Each row has a class, written after it.
[ -53   13  257 -475 -190 -253  159  259  120 -529  -63  422 -129 -245
  -84 -120  187  -35  309  -77 -147   59 -379  314  -63    9  164  -74
  -46 -249  129  -61  318  148  -99  140  -10   59]
<32>
[ -32 -319  114  -27  288  -86  -82  177 -187 -246   77  286  113  -47
  357   39 -202   58  359  -62   71  194   25   58   -7  176  187 -106
  258   -9   72  115  141  208   16   27  -69 -541]
<124>
[ -28 -168 -187  -39   73  245 -151  -83   55   36  -42    3   72 -140
 -108 -127 -131   52  324  150 -115   19  -44  240 -212   63 -317   23
  213   11  -71 -136  144  -82  202 -109  141 -278]
<118>
[-157   69  -45 -180  -30  235   98  110  -41  231 -169 -192 -100  159
 -236 -285   78   61  382  276  -39  -79  -42  -44  -26  228 -315 -145
  -42  163  244  118  -38  -36  -22 -199 -159  -62]
<8>
[-152  262  -30  271 -228  -80  216  146    3  196 -249 -205 -194 -137
 -292 -165   40 -121  -48  -74    2 -422   19 -132   13   21 -155  108
 -139  -44  192 -112  163   46    4   20   51  185]
<102>
[ -30 -185  -89  125    2  -41 -112   72 -101 -252 -179  218  194   -6
  -13 -129 -228 -170  266 -194 -248  261  -94  165 -112   53  -24  -61
   25   19   61   98 -126 -107  162 -170  150 -380]
<75>
[  34 -139 -214 -113  -16  -39  183  154   71  -69 -323  -70  132   93
  -23 -193  108  -91  525 -121 -211  208 -290  106    4   39   58  -70
   91   36 -150  128  -47 -181   39  -87 -169 -133]
<29>
[  55  239 -307 -328  -63 -172 -513 -506   87  433  236  169 -297 -252
 -239 -162   53  -12  215   23  -51  145  -65 -114 -654 -511  108 -163
  260 -236  102 -181 -443 -195 -127  262 -192  285]
<75>
[  48 -289 -149 -107  -10 -207  158  168  -88   -1 -110   76  101 -142
   56  -49  185 -348  632 -185 -166  137 -224  356   95  293  259   10
  144 -181 -147 -295  -60 -315 -310  -92 -452 -223]
<75>
[ -89 -406  233 -186   21   45   75  553 -247 -149   40  429  139  -28
  194 -443   89  -14  869  -85 -316  283   47  212  411  517  148   73
   83   16  201   47  178  -18 -298  -90 -260 -258]
<123>
[ -54  329   56  -22  -39   29   35  299  -72  116 -315  -12 -177  120
 -170 -264  156   86  434   19 -199  184  -59   40  100   52  -60  -97
  -45 -101   56  260  398 -220 -164   57  -12   71]
<32>
[  -8 -189 -150  -20   -4  -76   54   82  253  178  -37 -293   91  115
 -207 -256  -34  -81   72  -15 -150 -256  -93 -206  143 -132 -592   -1
    4   -4   58 -251  320 -135   73  -35  148  -70]
<29>
[  55 -160   11  136  266 -158  -68  174  -55 -226 -198  187  362  485
  127   28  -16   69  212 -132 -237  242 -194  174 -179  188 -494 -267
   85  -36 -167  227  116 -391  230 -283   73 -264]
<102>
[  -1 -143  176 -167  381  -84   94  464 -163   28  200  -60  -16 -112
   89 -122  235  -63  473  -56  -42   -3    4  -30  377   66  209  127
  198 -137  160  129   69  166 -349  -50 -312   38]
<123>
[ 119  -17  -16 -128  163  254   31  190 -282 -210  -18   26  164  -15
   96   25  157  -33  594  -66 -126  462 -136  291  182  -24  470    2
   -8  -26 -132  270 -125    9 -121 -280 -355 -159]
<29>
[ 122  186 -157   -8 -328   91  428  466   92  -54 -547 -159    3  443
 -311 -511  173  150   27   60  -76 -171 -250  -78  122  -86 -186 -130
 -192  207  -50  443  243  -35  147  -51  112  245]
<8>
[ 237 -194 -164 -178   94  152  -95  201 -130 -324 -114  128  117  193
 -150 -335   55   89  745   33 -241  308  -89  184  102   40 -362   85
  309   40 -106  312   54 -120   51 -205 -234 -287]
<118>
[ -36   39 -122  -30  184   58   39  -14  -70 -186 -165  146   67  157
   37 -248   38  169  286  -80  211  -88    7  195 -168  319   71 -280
  162 -114  -65 -409  354  133  119  -19 -211 -257]
<32>
[   3 -138 -420  113  161  277  135  145   39 -148  -99 -188  233  364
 -100 -190 -181  -22  106   96 -138 -275   25  106  351  116 -759  158
  165  172 -193 -272  592 -178  279 -211  -62 -224]
<102>
[  41  130   35  186   54 -175  287  692 -404  269 -194 -136 -297    4
 -149 -131  244 -329  -62 -187 -120   31  -81   77  253  -62  -84  213
 -285 -126  346  183  159 -204 -283  206  247  145]
<123>
[  -6   60  133 -115  -51 -217  304  412 -216 -236 -242  230 -115 -134
   78  109  290 -223  501  -74  -55  295 -249  210   89  214  439  -10
   76  -73   52  486  -46    9 -298  138 -278   54]
<123>
[  74  232  161 -121  255   81  -55  264  -97   62 -279 -245 -155  109
 -325 -267  353  -42    3 -249  210  269   -6   74    4  -96  173  -78
  153 -162  127  508   80  138 -117   86   49  -27]
<32>
[ 111  240   32 -118 -142  210 -101  266  -23 -123 -246  119 -118    3
 -188 -358  -53  150  592 -107 -201  381 -104  271 -376   -8  147 -144
  231 -169   14  202  408  341  -19  -64 -155 -201]
<102>
[-123  -66  283  -90  -16  -73  -49  140 -181 -613    0  286  309  107
   92   11 -178   88  201   29 -100  418  -13  174 -281   99  -27 -149
   57  140  152  271  -77   63  286 -226   35 -430]
<118>
[ -72  110  402 -389  386   81  -84  332 -131  224   12 -179 -273  -58
  -60 -167  312  112  553  245  -53  219 -113   -9  469   65 -244  -11
  104   85  239  674  -51  175 -456   36 -336  253]
<8>
[ -93 -251   57 -182  236  -22  194  529 -201 -456  -49  201    3  -98
   34 -133 -139  -33  384   24  -51   70  -67  161  122  215 -116  -46
  230  -52   42  -66  454  281   92   75  -41 -395]
<118>
[ -77  -46  156  -85 -322  -35   25  170 -212   78  -81  335 -158 -276
 -180 -324  178  -58  531 -107  -90  349  -74  176 -238   99  748  126
 -103 -408  215  144  -66    8 -296  108   51  -42]
<29>
[  62  -72  -30  -67  298  131  131  153 -307 -162   34  142  -53 -120
   69  -10   49  125  141   77  122    4  -16  207  -40  113 -222   21
   75  -66 -120 -144  213  145  143    4  -61 -142]
<124>
[-137  -94   47  144  157 -160 -115  -86  -22 -127  -10  103  158   87
  272  263 -283   28 -196   42   63   62  121   77 -193  260    0 -130
  163   79  -39 -202   30  -71   96   24  125 -314]
<29>
[-124   86    0  141 -233  -99  191  454  -52   61 -338  -24  -12  281
 -111 -384   42  -88  123 -108 -202  -19  -43   23  308   77 -258  -25
 -196  237  173  -45  332 -190  -63    5   39   26]
<123>
[ -36  -44   45  123   93   34 -167   71  -82   17  163  125  166  -87
   99  -77 -144    9   32  -67 -196  244   90   39  -43  -96 -146  -71
   81  -26   30 -291  208   -5  185  -77  189 -263]
<8>
[-111  191   49   36  247  -29 -219 -160  -56  127   30   28  -75  -90
   59  156  -44   75   22  102   24  228  155 -102 -317   76  -86 -191
  306  -18   46   28  -69  -31  120   19   22 -196]
<8>
[ -60 -250 -109   33  140  209 -208  -65  196 -321 -384 -168  388  321
  -27 -399 -196  180  490 -138  -14  227  -60  179 -198  374 -111 -159
  228  143   92  107  281   42  298 -180  -14 -526]
<118>
[ -24  145 -116  -33 -157 -163   65  456    3  172 -380  -18  -49  420
 -333 -545   41 -125  330 -265 -103  233 -113   10  -35 -113  139 -129
   93  280  360  362   16 -119   52   41  102 -106]
<102>
[  -5  -73   31  -43  -64 -221  226  294    2  -47  -65 -132   72 -115
   40    0  111 -198  153 -121  -70  -25 -209  244   68  122  183  171
  -62  -34  -10   51  207   19 -264   -5  -52  176]
<159>
[   5 -344  185 -284  -80 -164  337  600 -129 -141   18  335  236 -174
  199 -252  217 -337  741 -155 -210  166 -310  478   26  175  351  -70
  179   49   18  262  229  401 -442 -399 -328 -320]
<5>
[ -51   89  -33  -55  -64  -44  -72  233   83   23 -220  -12   18   51
 -165 -460 -155   51  318   48 -191   60 -113   34 -190 -116 -325 -249
  112  109   42  240  192  125   51  -63  150  -59]
<123>
[  86  -81  112 -169 -182  -47  113  378  -65 -133  -97   76  -15   22
  -12 -359  180   16  511    9 -168  175 -246   58  195  251   62  -93
  -20  -67   77  308  -69   80 -153  -60 -315   77]
<102>
[  57  241  -90   86 -217   46   48  153  -24  256 -283  -49 -160  167
 -287 -346   96   35  151   24 -159  -45 -113  -79  -71  -52 -357  -88
 -116   73   98  339   54 -166   54   29  -12  227]
<118>
[ -38 -240  106  -82  155  -67  216  661 -110 -154 -102 -195  126  -61
    4  -42   73 -238  368  -61 -263  204 -266  143  291   41 -165   63
  -20   27  163  277  159  -48  -66  -96  157 -175]
<123>
[ 132   69  160  259   70  210  -52   76 -165 -186  -37   -9   43   22
   -7  165 -140   93  -42  -29  -82  189  119   -9  105  172  -49   -3
   -7  -48  -17   57 -201   85  227 -106   62 -158]
<29>
[-138   63  -27  -57 -152  -56  132  199   20   11 -202 -192   -6  119
  -24 -122   -1   -6  218   97  -31 -139 -168  -83  168   45  -72  -74
 -138  162   71  271  122  -24 -144  -17 -150  128]
<29>
[  26  -69 -236 -117  142  189  123  481 -215  241  -31  -62 -160 -194
 -206 -287   57 -107  588  -69 -109 -159 -138  122  146   52 -163  209
  297  -68   83   88  261  285 -140  -16 -122   52]
<159>
[   2 -179  174 -247   -3 -215  230  673 -313 -261  125  408  176   75
  201 -170  172 -105  603 -151 -105  240 -244  159  327  205  400 -234
  119 -104   18  137  167   36 -174  -54 -437 -150]
<75>
[  71   48    8 -201  112  304 -271  -57   -1   72  -83  -52   -3 -181
 -214 -300   83  107  459   20  -96  213  -72  225 -151  -33 -126  -52
  136 -132   42   75  126  134  -75 -112  -47  -31]
<124>
[  83  105   15  -24   66  230 -167  189 -199  141  144  128 -163  -54
  -77 -162   92   80  317  -18 -169  238  -49   18   34  -92  182   24
  107 -211   -1  214 -166  109  -43  -71 -219  124]
<29>
[ -23  289 -124    8 -133  163  -63  298 -213  143   14  166 -215  127
 -216 -492  215  105  138   40  -71  -77  -98 -157   67 -513  -56  -90
 -174 -206  230  180  317 -145   27   69 -154  158]
<32>
[  17  109  -10   39  -32  -13   57  311   16    3 -462 -123  -71  220
 -132 -268 -136  108  179 -113 -220  130  -41   39   92  106 -239   -2
  -67   55   94    1  462  -45  -33   54  247 -138]
<159>
[ -39  180   54 -182  173    7   72  391 -436  183  177  149 -230 -159
   -4  -12  266  -97  763   55  -13  457  -48  -76   43  134  552 -133
  308    3  182  479 -510  -20  -87   58 -668   56]
<5>
[  86  164  -37   17  148   -4  -26  215 -236  257 -135   77 -184  -67
 -113 -284  227  -97  273 -159 -137  180  -61   98   90 -114   76   59
  122 -245  -25  311  -15  -52 -225   89  -91  127]
<8>
[ -93  -55  124 -155  162  -38   82  464 -133 -154 -357   -5   16   73
  -21 -261   39 -135  766   11 -273  318 -204  416  -91  363 -230  -16
  120   23  346  406  214  -76 -225  -68   25 -338]
<75>
[ -50  -20  132  174  359 -149  234  348  -90 -102 -120 -212 -163 -322
   94  412   -5  -79   61   15    6  227  -16   84  125  369 -213  176
  229  -50 -123  -78  532   72   68  195  228 -220]
<32>
[ 122  -84  -91 -132   67    3    0  211  -60  -88 -174  -59   90  108
  -10 -356  183  -45  537 -200 -137  259 -177  252  -26   22  183   30
   24  -54   29  223  -24  -36 -194  -71 -148  -29]
<32>
[ -85   64 -122  -12 -312 -251  118  168  196  165  -44 -131 -159  128
 -103 -281  158  -24   35   46   37 -199  141 -379  187  111  -48 -185
  -33  207  293 -793  293 -128  -56   64 -206  -49]
<159>
[   3   61 -126    3  -89   80    5  159   -6   16 -154  -35   19  228
 -161 -313   26  128  256  131  -88   48  -99  -52    0  -80 -174 -125
  -91   58   53  118  201 -166   87  -64   30   -2]
<29>
[-109  210  -64  -68  -91  241 -127   98  -56  189   75   79 -312  -55
 -267 -491   86  191   52  237  136 -186  153 -158  141 -225   -3  -33
  -13  -54   93 -130  464  197 -136  107 -225  211]
<75>
[ -87   35  323 -136  192 -213  102  323 -236 -153   70 -115  -86 -430
   -1  388  153 -223  -48    2   25  495  -81    2   76  -38  442  105
   -5  135  292  226 -323  -23  -26   53  -79  -26]
<124>
[ -15  218  -97  -54  273  144 -252 -252   67  142  100 -118  -67 -207
 -180  261  -14  119   45  160  -14  138   84    4 -328 -113 -159   12
  351  -89 -127  -94    4 -149  190  -22   70    9]
<32>
[  36  157  -89 -239   41  274  -46   59 -126   47 -156  214 -234 -234
 -315 -330  290   68  640  135  -16  344 -224  276 -344  -73  335 -109
  124 -224   17  326  -58   86  -28    7 -171   89]
<29>
[ 187 -110  261 -172  280   -1 -140  295 -177  208  -38 -127 -144 -164
   76    0  167  -14  514 -144 -147  299 -138  198  220  344   57  151
   63  -29  163  470 -140  104 -500   -1 -246  135]
<75>
[ -74  180  -45  162   -7  114  -69   32 -156   -3  184   81 -147 -119
 -119  -74  -39   58 -467   91  102  133  195 -304   17 -378  118  -70
  -32 -239   67 -234   -3  -54  410  342  339  -20]
<8>
[ 123  -86   62 -345  110  108 -162   70  176 -132  -66 -315  281  332
  -28 -278   64   96  814  -95 -312  344  -63  -30  201  119   29   19
  151  243  163  435 -249  -33 -227 -380 -557  -28]
<159>
[-101   70  -11   70 -134 -233   34  201  -15  195 -117 -153  -84 -192
 -136 -102  -60  -81  -43   -9  -59 -383 -154   51    7 -133 -243   84
 -194  -28  123 -122  367    3 -234  100  210  270]
<118>
[  74  -70   17  -55  273  -84  166  557   32 -276  213  -37  184   55
  336 -235   79  -85  530 -407 -239   51  117 -179  806 -118  594  282
  350  -13   14   73  451  264 -240   18 -517  -60]
<32>
[  99   33  -71  138  143  315  -32   56   32  400 -569 -329    7  424
 -263 -290   51  136 -158 -117   13  123  -43  120  -73  116 -306  -88
 -129  175   41  347 -109 -228  176  -71  357  -88]
<102>
[  79 -132  -18 -191 -168   91  257  200  216 -322 -392   95  -68  267
   -4 -225  166  210  298  -85   66   24 -238    1   19  309  331 -104
   38   73  118   27  334  374   78 -118 -107 -302]
<118>
[ -91  286  161   91  120 -201   72  437 -147  378 -133   30 -392  197
  -63 -156  164  -29 -185   10  -26  -50    7 -113   85  -90 -169 -147
 -224   -7  339   80  363  -91 -224  217  193  168]
<5>
[ -30  304 -243  146 -236   30 -112   11   -8  419 -332 -147 -102  154
 -362 -639  -36   37   78 -109 -110 -110  -96  -51 -130 -389 -138   18
 -160   98  172  171  140  -27  -88   36   14  313]
<8>
[  39  224   64 -156  -93  144  195  296  -44 -155 -185   -3  -88  208
 -153  -94  258   33  487  -28    3  212  -42   61   97  148  402  -49
  193   10  198  153   69   77  -30  -74 -376 -157]
<8>
[ 110   86  114  -80   66  201   10  281 -277 -138  -69  285  -96 -169
  -68  -80  124   69  275    5 -179  253  -94  192  -95 -144  112   13
    9 -236   25  272   -3   88  -33  -81   34  -81]
<32>
[  45  -99  182   25 -189 -217  124  783  145  -23 -345  -41  111  262
 -186 -841  101   30  473 -320 -346  -39  -96   84  270  257 -426 -173
    1   64  163 -217  679  146 -171  -58   22   36]
<102>
[ 211  197  -89  -72  384  180 -720 -368  235  228  243 -189  -43 -354
 -393 -453 -157  234 -142 -323  -89  132  297 -335 -109 -518  -43  -75
  465 -141 -150 -423  -24  473  192 -177  -79  100]
<29>
[ -28  -49  139 -159  -12  -51  408  852 -175 -516 -210  163   -9  195
  100    9   49   45  222   25 -229  118  -41   41  229   47   93  213
   24   51  263  212  699   51 -100  -46  114 -319]
<159>
[  27  -67   97  -10  155   45 -147   23   -4 -243  139    2  277   17
  148 -166 -306  250  113  -34   32   53  128  -12  -89  101  -63 -295
  191  115 -170 -391  198  480  190 -294 -181 -276]
<124>
[ -34  157    4   16  198  137 -263 -136 -147  -49   76  173  -77 -191
  -48   58 -167  191  206  111    5  204  164 -101 -313   -2  191  -99
  271 -106    8  136  -55  177  155  -78  -22 -182]
<118>
[  17    4 -280  199    6   47    9  -48 -209    7   24   98 -169  -84
   13    4 -238    4  -74  108   74  -63   88  -84 -167   67  -45   40
  -15   11   41 -273  104  111  125   94  -20 -127]
<29>
[ 123 -235 -201   53  153 -128  398  815 -212 -478 -469 -265 -188  143
  249    2   28 -253  438  -32 -375  125 -187  286  424  247 -237  480
 -174   70  203  148  631 -231 -440  123  -45 -269]
<123>
